.14 .64 -.17 .18 .04 -.15 -.40 value .14
-.49 .54 .57 -.43 value -.49
-.30 -.18 .23 -.25 .38 .48 -.23 value -.30
.46 -.55 .51 -.53 value .46
.56 -.12 .32 -.60 value .56
.45 -.26 -.34 -.51 value .45
-.46 .33 .36 -.21 value -.46
-.50 -.15 .20 -.27 .14 value -.50
---
16.52,-10.54,4.11,1.49,9.79 → 1.49
-12.85,6.20,-4.89,15.01,-9.68,8.73,-14.55 → 8.73
-0.60,1.02,-0.15,-0.70,1.94,-0.76,-1.18 → -0.76
-0.204,-10.107,-9.486,14.334 → -9.486
0.00,0.08,0.11,-0.11,-0.07 → -0.11
-123.7,-110.4,-126.5,125.7,-93.6,-146.6,-99.6 → -146.6
-0.07,0.04,0.13,-0.14 → 0.13
---
[[51 42 72 47 31 44 28 40 55 44 56 48 52 58 66]
 [67 80 65 34 61 55 23 24 32 84 47 54 48 53 66]
 [42 55 72 59 37 43 61 62 57 52 43 38 52 63 30]
 [74 48 50 43 40 71 37 42 58 49 84 79 15 57 59]
 [24 50 37 52 58 30 95 39 54 48 52 43 40 57 57]
 [78 44 31 31 46 44 30 47 40 51 50 64 53 27 77]] ⇒ 57

[[2 3 2 4 3 3 7 3 4 3 4 4 3 3 3 5]
 [3 2 5 4 2 3 3 3 3 3 1 2 5 3 3 1]
 [5 3 4 3 3 5 0 2 2 4 3 4 3 3 4 4]
 [5 3 4 3 3 5 0 2 2 4 4 4 3 3 4 5]
 [2 2 4 4 2 2 5 3 3 3 2 2 5 3 2 1]
 [1 2 3 4 2 3 7 3 4 2 3 3 4 3 2 3]] ⇒ 1

[[ 373 -687 -665  354  397 -668 -656  372 -643 -126 -634 -665  348  363
   -53]
 [  91 -462 -542  267  293 -372 -552  296 -281 -638 -273 -538  335  308
  -569]
 [ 234 -567 -586  298  331 -519 -591  321 -487 -330 -475 -581  330  320
  -258]
 [-796  514  487 -751 -762  523  474 -743  516 -449  496  500 -699 -728
  -515]
 [ 303 -600 -562  286  311 -596 -564  303 -610  258 -612 -570  276  297
   301]] ⇒ -515

[[  98  438  230  213 -298  227  182  112    4  199  305  248   43]
 [ 433  635  415   48 -503  153  127   17 -165  267   30  236  118]
 [ 407  126  338  313  331  267  110   25  214  174  118  264  240]
 [ 450  381   79  129 -237  208  350  232   10  166   35  168  146]
 [ 274  228  220  124  707  158  157  322 -118  193 -124  608  312]
 [  75  319  211  322  560  178  155  297  284  253  220  355  240]] ⇒ 312

[[408 592 362 659 284 380 560 339 548 403 140 577 530]
 [483 610 415 678 389 403 640 319 749 456 123 397 487]
 [385 635 401 637 302 377 555 344 495 412 231 598 563]
 [244 531 250 641  70 342 374 382  94 277 166 971 626]
 [240 798 470 553 252 317 492 350 177 396 574 829 723]
 [247 547 263 629  86 339 390 377 107 295 216 956 639]
 [230 988 621 507 372 299 578 332 183 466 869 748 784]
 [488 612 422 669 387 403 635 321 748 457 123 400 486]] ⇒ 784

[[5672 5900 4810 4804 4746 5666 5729 5121 5795 5677 5410 5457]
 [5954 5920 6222 6208 6210 5247 5917 5078 5925 5970 5206 5196]
 [1676 1419 7900 8674 8590 9121 1472 9395 1454 1643 9395 9573]
 [8021 7011 7612 7127 7255 2535 7669 4140 7326 7933 2931 2976]
 [7610 7404 5097 4753 4788 3421 7542 3697 7454 7576 3393 3419]
 [4385 4672 5188 5335 5246 6964 4439 6301 4532 4394 6716 6795]
 [3457 4198 4412 4761 4619 8137 3655 6699 3910 3509 7718 7780]
 [8464 8142 5966 5364 5442 2678 8375 3019 8242 8452 2630 2582]
 [5475 5611 4517 4570 4519 5692 5491 5384 5529 5454 5547 5637]
 [6426 6487 5296 5133 5122 4795 6432 4559 6445 6428 4655 4670]
 [5391 4447 7440 7425 7477 4902 5002 6582 4698 5263 5432 5625]
 [4340 5723 2213 2431 2242 7774 4793 5201 5236 4449 6918 6908]] ⇒ 5625
---
[-0.5, -2.0, 1.8, -0.7, -0.4, 1.1] ans = -0.7
[63.8, 65.6, -31.8, 3.7, 75.0, -164.4, 102.7] ans = 75.0
[0.37, 0.21, 1.33, -1.03, -0.32, -0.35, 0.01] ans = -0.32
[65.8, 123.0, 25.4, -99.2, -70.4] ans = 25.4
[-15.18, 7.04, 11.88, 5.06] ans = 7.04
[0.088, 0.036, -0.126, 0.176, 0.048] ans = -0.126
---
[[ 72 109 139  85 176 184 185]
 [ 27  91 124  67 189 207 207]
 [104 120 140 112 168 172 172]] 120

[[ -7 -14  43 -10  15]
 [ -6 -14   3   0   1]
 [ 19 -14 -10  11 -29]] -14

[[4 3 4 3 2 3]
 [1 4 5 4 3 2]
 [2 6 4 3 9 0]] 6

[[69 50 62 69 31 30 24]
 [61 77 58 31 68 46 71]
 [46 25 74 40 32 62 24]] 25

[[181  84 168 109 152]
 [ 57 173 149 221 209]
 [205  74 170 157 166]] 74

[[54 55 23 54 18 55]
 [39 39 49 39 46 65]
 [80 80 16 80 21 47]] 80

[[88 49 29 45 87 42]
 [28 34 50 76 75 92]
 [64 62 65 63 77 19]] 62

[[ -8 -27 -23  29]
 [  1 -34  -7 -26]
 [-10 -27 -21  -1]] -27

[[22 30 21 22 20]
 [36 41 36 37 34]
 [93 82 93 94 90]] 82

[[ 4 33 41 75 71]
 [ 0 22 43 76 79]
 [44  7 77 28 73]] 7
---
-.30  -.56   .13   .00  -.63  -.56   .28
-.30   .48   .15  -.10   .29  -.30  -.58
-.07   .64   .36   .54   .29   .22  -.35
gives .13

-.30  -.15  -.40   .03  -.51  -.04  -.23 gives -.40

 .45  -.03  -.12   .33   .55 gives -.12

-.15   .16   .07  -.47  -.36  -.06 gives .07

-.22  -.46   .36   .09   .44  -.01  -.07 gives .36

 .55   .25   .30  -.32  -.36  -.24 gives .30

 .55   .10   .52  -.04 gives .52
---
-.20 -.10 .01 -.58 -.08 .00 -.14
-.34 -.10 -.11 -.14 -.08 .00 -.21
.15 -.04 -.11 -.14 -.08 .00 -.06
→ -.14, .15

.08 -.02 .09 -.32 .49 → .09, .49

.08 -.06 .13 .24 -.50 → .13, .24

.27 -.19 .41 .19 .50 → .41, .50

-.58 .05 .03 -.05 -.23
-.17 .04 .11 .15 -.24
-.09 -.14 -.17 .01 -.10
→ .11, .15

.26 -.36 -.11 .08 -.20 -.06 .37
-.11 -.46 .15 .18 -.19 -.09 -.07
.37 .17 .40 .64 -.43 -.51 .61
→ .18, .64

-.33 .50 .40 .03 .48 → .40, .50
---
[-5.997, 11.614, 0.969, -16.712, -11.390] ==> 11.614
[0.099, -0.158, 0.125, -0.172] ==> -0.158
[-0.351, 0.209, -0.895, -1.688, 1.752] ==> 0.209
[0.984, -1.435, -1.405, 1.422, -0.704] ==> -1.435
[1.2, 0.8, 0.3, -1.1, 1.1] ==> 0.8
[-130.362, -160.692, 166.731, 102.559, 174.294] ==> -160.692
---
.00 -.22 -.48 -.06 .18 -.33 -.29 -> .00
.09 -.17 -.22 .56 .45 -.14 -> .09
.38 -.30 .47 -.26 .36 -> .38
-.15 -.28 -.04 .11 .38 -.64 -> -.15
.44 .08 -.59 -.63 -.51 .04 -> .44
-.38 -.18 .43 .41 -.34 .48 -> -.38
---
 13.0    8.7    8.6   15.1  -21.9   15.9
  3.2  -13.1    0.6   18.1    9.5    9.7
→ -13.1

-143.263   -20.822    92.338    50.696
-206.507   -16.160   -44.877  -123.268
 164.709   -10.665    34.562   -94.280
→ -16.160

 0.181   0.055  -0.135  -0.135
-0.080   0.179  -0.122   0.174
→ 0.179

 0.13  -0.18  -0.18   0.18
-0.09  -0.13  -0.07   0.15
→ -0.13

 1.17  -0.44   1.40   1.78
 0.08  -1.22  -2.00   0.55
→ -1.22

-16.10  -11.66    6.41   -7.25   12.36   13.41  -16.26
 14.46  -10.58  -17.55    9.56   -7.39  -16.44    8.42
→ -10.58

-21.543    7.113   13.774  -22.521   -7.345  -20.257
  2.786    4.651  -15.322  -12.998    4.316   13.579
-20.636  -17.880   -6.840  -14.003  -17.662  -14.132
→ 4.651

 0.201  -0.026   0.070  -0.097
 0.164   0.049   0.085   0.014
 0.053  -0.042  -0.124   0.101
→ 0.049
---
17  35  77  55   1 gives 77
607  681  808  673  729  163  863 gives 673
 8  71  36  88  41 gives 36
118   23  191  152   93 gives 191
5  2  3  4  3  7  5 gives 4
7204  1730  6186  5108  6113  4353  7883 gives 5108
850   79  110  213  351  882   45 gives 213
